Below is a small trained network, with its code and all its weights. Each question gives an input and a target symbol and asks what happens when units are switched off, that is, made to give their printed mean instead of their output.

import numpy as np


def w(rows, s, z=0):
    codes = np.array(rows[::2]) - 128.0
    scale = np.full(codes.shape[1], s)
    scale[-1] = z or s
    return codes * scale


def f(y):
    return np.maximum(y, 0)


def softmax(a):
    e = np.exp(a - a.max(-1, keepdims=True))
    return e / e.sum(-1, keepdims=True)


def log_softmax(a):
    a = a - a.max(-1, keepdims=True)
    return a - np.log(np.exp(a).sum(-1, keepdims=True))


def net(x, mask):
    ids = ['αβγδεζημπστφψ'.index(c) for c in x.split()]
    T = len(ids)
    res = E[ids] + P[:T]
    q, k, v = (res @ M[0].T for M in (Q, K, V))
    z = softmax(np.where(np.tri(T) > 0, q @ k.T / 2**0.5, -1e9)) @ v
    res = res + np.where(mask[0], z, O[0][:, -1]) @ O[0][:, :-1]
    y = f(res @ A[0][:, :-1].T + A[0][:, -1])
    res = res + np.where(mask[1:17], y, B[0][:, -1]) @ B[0][:, :-1]
    return log_softmax(res[-1] @ U[:, :-1].T + U[:, -1])


Q, K, V, O, A, B = {}, {}, {}, {}, {}, {}
E = w([
[141,190,144,87],'α',
[127,191,122,128],'β',
[110,198,182,128],'γ',
[80,139,177,148],'δ',
[122,138,160,113],'ε',
[166,124,99,77],'ζ',
[115,144,227,110],'η',
[147,186,106,94],'μ',
[5,65,167,66],'π',
[124,187,135,120],'σ',
[236,60,170,148],'τ',
[121,142,193,110],'φ',
[135,185,96,125],'ψ',
],0.019)
P = w([
[193,229,10,176],'0',
[119,183,163,11],'1',
[108,200,139,2],'2',
[105,212,135,5],'3',
[68,107,205,39],'4',
[63,114,210,42],'5',
[48,118,218,61],'6',
[33,122,215,60],'7',
],0.0083)
Q[0] = w([
[122,119,107,93],'H0',
[111,3,143,158],'H0',
],0.011)
K[0] = w([
[88,118,134,128],'H0',
[112,127,193,1],'H0',
],0.016)
V[0] = w([
[90,135,102,250],'H0',
[110,163,199,113],'H0',
],0.02)
O[0] = w([
[33,230,170,231,12],'H0',
[249,209,239,87,254],'H0',
],0.014,0.0043)
A[0] = w([
[79,145,87,64,187],'N0',
[96,203,112,171,163],'N1',
[163,61,97,106,67],'N2',
[167,138,86,114,132],'N3',
[85,149,151,49,118],'N4',
[208,175,52,204,153],'N5',
[120,153,107,160,105],'N6',
[75,184,139,121,133],'N7',
[158,188,148,109,175],'N8',
[26,56,77,157,38],'N9',
[171,188,167,208,9],'N10',
[143,56,175,159,159],'N11',
[2,146,149,132,73],'N12',
[202,89,169,89,73],'N13',
[124,114,181,152,141],'N14',
[8,95,70,118,166],'N15',
],0.012,0.011)
B[0] = w([
[80,58,176,138,177],'N0',
[171,102,153,135,187],'N1',
[122,149,163,168,171],'N2',
[147,151,160,134,162],'N3',
[126,163,145,160,195],'N4',
[63,119,169,116,142],'N5',
[115,154,90,119,142],'N6',
[158,66,123,172,179],'N7',
[146,78,112,175,220],'N8',
[254,70,88,84,150],'N9',
[153,123,110,39,156],'N10',
[112,106,73,172,155],'N11',
[122,156,49,110,177],'N12',
[62,150,90,134,253],'N13',
[129,116,78,112,147],'N14',
[100,197,163,94,182],'N15',
],0.0097,0.026)
U = w([
[137,90,129,113,148],'α',
[65,202,99,211,134],'β',
[193,68,164,137,77],'γ',
[187,47,40,169,182],'δ',
[114,1,175,206,156],'ε',
[149,22,118,91,46],'ζ',
[174,242,124,58,50],'η',
[40,144,153,83,206],'μ',
[147,115,127,106,170],'π',
[113,63,130,213,162],'σ',
[137,115,56,55,3],'τ',
[148,133,144,138,140],'φ',
[110,183,20,97,44],'ψ',
],0.0092,0.0039)

Each question gives the input, a string of symbols that net reads in full, and the target symbol t.
The units are the heads (2 rows each of Q, K, V and O) and the neurons (one row each of A and B). Each row of codes is followed by its name. A weight is (code - 128) times the scale printed after its matrix; where a second scale follows, it is the last column's (O, A, B and U).
mask holds one flag per unit, heads first, then neurons. A switched-off unit (its flag False) gives its mean, the last column of its rows in O or B, instead of its output. The means were averaged over made-up inputs and are rounded, as every weight is.
A unit's drop is (log p(t) with every unit on - log p(t) with that unit switched off) / (log p(t) with every unit on - log p(t) with every unit switched off).
The circuit of an input: a set's keep is (log p(t) with only the set's units on - log p(t) with every unit switched off) / (log p(t) with every unit on - log p(t) with every unit switched off). Starting from the 12 units with the biggest drops (on a tie, the unit counted first), units are removed one at a time, each time the one whose removal leaves the highest keep (on an exact tie, the one counted first), for as long as the keep stays at least 0.8.
circuit, biggest first: the units of the circuit, biggest drop first
unit that matters most: the unit with the biggest drop
k most important neurons: the k neurons with the biggest drops, biggest first
drop of u: that unit's drop, to one decimal
input μ ζ μ ζ, target μ: circuit, biggest first -> [H0; N8; N15; N0]
input η τ γ, target η: most important neuron -> [N0]
input μ β γ δ, target μ: circuit, biggest first -> [H0; N8; N15]
input δ μ η ε, target δ: 2 most important neurons -> [N7; N12]
input γ τ π ζ, target γ: circuit, biggest first -> [H0; N13; N8; N12]
input μ γ γ, target μ: circuit, biggest first -> [H0; N8; N0]
input δ η η α η τ, target δ: 3 most important neurons -> [N13; N8; N11]
input τ η π η, target τ: 3 most important neurons -> [N9; N15; N12]
input β τ ψ β π μ μ, target β: 2 most important neurons -> [N12; N15]
input ζ ζ β γ ζ δ μ, target ζ: circuit, biggest first -> [N9; H0; N0; N12]
input μ β η β π σ, target μ: circuit, biggest first -> [H0; N8; N15]
input τ ζ γ τ τ, target δ: circuit, biggest first -> [N11; H0]
input μ ε β η δ ψ, target μ: 2 most important neurons -> [N8; N15]
input β ε ζ, target β: unit that matters most -> H0
input ψ π μ π η γ μ, target ψ: 3 most important neurons -> [N15; N12; N9]
input ζ β π ψ, target ζ: 2 most important neurons -> [N9; N0]
input ψ γ η γ, target ψ: circuit, biggest first -> [H0; N12; N9]
input μ η δ μ, target μ: circuit, biggest first -> [H0; N15; N0]
input μ ε β η γ, target μ: 4 most important neurons -> [N8; N15; N1; N0]
input ζ γ ψ τ ψ γ, target ζ: 2 most important neurons -> [N9; N13]
input ε φ γ η μ μ η β, target ε: unit that matters most -> N13
input μ γ μ μ η μ, target μ: circuit, biggest first -> [H0; N8; N0]
input δ η ψ, target δ: 3 most important neurons -> [N7; N1; N12]
input τ δ π φ, target τ: 2 most important neurons -> [N9; N15]
input ψ β ψ μ α μ σ, target ψ: 2 most important neurons -> [N12; N15]
input γ β η, target γ: 2 most important neurons -> [N8; N13]
input ψ φ η ψ ζ α, target ψ: circuit, biggest first -> [N12; H0; N9]
input β η ψ ψ δ η ζ β, target β: drop of H0 -> 1.8
